Below is a small trained network, with its code and all its weights. Each question gives an input and a class and asks what happens when units are switched off, that is, made to give their printed mean instead of their output.

import numpy as np


def w(rows, s, z=0):
    codes = np.array(rows[::2]) - 128.0
    scale = np.full(codes.shape[1], s)
    scale[-1] = z or s
    return codes * scale


def f(y):
    return np.maximum(y, 0)


def log_softmax(a):
    a = a - a.max(-1, keepdims=True)
    return a - np.log(np.exp(a).sum(-1, keepdims=True))


def net(x, mask):
    res = np.array(x, float).reshape(1, 4) / 4 @ E
    y = f(res @ A[0][:, :-1].T + A[0][:, -1])
    res = res + np.where(mask, y, B[0][:, -1]) @ B[0][:, :-1]
    return log_softmax(res[-1] @ U[:, :-1].T + U[:, -1])


A, B = {}, {}
E = w([
[26,142,113,193,84,142,35],'x0',
[140,227,116,122,115,163,163],'x1',
[138,129,108,188,252,194,147],'x2',
[83,171,201,146,233,110,152],'x3',
],0.014)
A[0] = w([
[138,100,108,172,181,166,181,93],'N0',
[168,94,109,161,59,180,92,156],'N1',
[168,164,146,188,172,229,103,149],'N2',
[131,156,76,177,87,143,163,228],'N3',
[180,62,110,125,161,59,157,146],'N4',
[84,158,196,189,202,80,164,98],'N5',
[128,127,73,174,160,168,147,103],'N6',
[237,183,162,149,129,63,151,93],'N7',
[105,152,158,87,102,13,135,23],'N8',
[145,119,75,195,164,107,139,62],'N9',
[94,2,197,158,143,79,105,132],'N10',
[63,103,231,145,137,98,165,98],'N11',
[75,119,165,207,85,174,104,88],'N12',
[81,194,154,112,89,150,188,253],'N13',
[41,145,82,188,120,83,83,62],'N14',
[162,205,127,136,97,32,111,159],'N15',
[89,143,98,135,134,134,91,70],'N16',
[146,61,80,127,119,143,116,244],'N17',
],0.011,0.0028)
B[0] = w([
[215,99,108,102,145,79,77,219],'N0',
[206,88,158,112,109,154,175,231],'N1',
[177,129,116,149,49,65,88,238],'N2',
[98,144,166,149,138,129,205,195],'N3',
[60,137,72,125,159,57,182,233],'N4',
[151,113,116,108,116,197,168,248],'N5',
[162,84,114,136,1,101,67,198],'N6',
[98,149,70,88,195,69,167,231],'N7',
[216,34,90,85,106,132,48,218],'N8',
[186,40,118,114,112,112,72,177],'N9',
[189,214,179,230,57,53,199,231],'N10',
[230,93,165,82,25,224,173,198],'N11',
[113,122,98,29,171,39,175,206],'N12',
[182,115,104,222,10,127,172,213],'N13',
[84,120,84,54,159,103,178,219],'N14',
[159,97,153,176,110,68,46,206],'N15',
[71,163,110,40,111,97,160,170],'N16',
[148,146,187,158,107,203,210,215],'N17',
],0.0071,0.012)
U = w([
[184,40,113,132,115,85,1,64],'0',
[116,130,73,64,171,83,165,76],'1',
[159,184,145,227,99,97,151,231],'2',
[172,77,153,91,107,254,170,68],'3',
[144,107,137,157,129,145,123,246],'4',
[84,139,209,110,202,180,54,1],'5',
],0.012,0.0037)

Each question gives the input, the list of numbers given to net, and the class t.
The units are the neurons (one row each of A and B). Each row of codes is followed by its name. A weight is (code - 128) times the scale printed after its matrix; where a second scale follows, it is the last column's (A, B and U).
mask holds one flag per neuron, in row order. A switched-off neuron (its flag False) gives its mean, the last column of its row in B, instead of its output. The means were averaged over made-up inputs and are rounded, as every weight is.
A unit's drop is (log p(t) with every unit on - log p(t) with that unit switched off) / (log p(t) with every unit on - log p(t) with every unit switched off).
The circuit of an input: a set's keep is (log p(t) with only the set's units on - log p(t) with every unit switched off) / (log p(t) with every unit on - log p(t) with every unit switched off). Starting from the 12 units with the biggest drops (on a tie, the unit counted first), units are removed one at a time, each time the one whose removal leaves the highest keep (on an exact tie, the one counted first), for as long as the keep stays at least 0.8.
units of the circuit, in order: the units of the circuit, biggest drop first
unit that matters most: the unit with the biggest drop
k most important neurons: the k neurons with the biggest drops, biggest first
drop when u is switched off: that unit's drop, to one decimal
input [-5,6,1,7], class 3: most important neuron => N5
input [-3,-8,7,4], class 2: 2 most important neurons => N10, N8
input [-5,5,-5,5], class 0: units of the circuit, in order => N8, N15
input [8,3,6,4], class 1: 2 most important neurons => N14, N12
input [1,-1,-2,0], class 4: 3 most important neurons => N2, N0, N6
input [5,-5,-4,-1], class 1: units of the circuit, in order => N14, N12
input [1,7,6,8], class 3: 3 most important neurons => N5, N10, N11
input [-7,-6,-2,-1], class 1: 2 most important neurons => N4, N13
input [-8,7,7,-1], class 1: 3 most important neurons => N7, N8, N15
input [4,-7,0,6], class 2: 2 most important neurons => N10, N1
input [-4,-4,-3,6], class 3: 4 most important neurons => N11, N5, N8, N2
input [3,-2,-6,7], class 3: 2 most important neurons => N11, N5
input [8,7,0,7], class 1: drop when N12 is switched off => 0.7
input [-3,7,4,-3], class 2: unit that matters most => N8
input [-2,-7,-4,0], class 2: drop when N10 is switched off => 0.8
input [-7,-4,1,-5], class 1: drop when N0 is switched off => 0.0
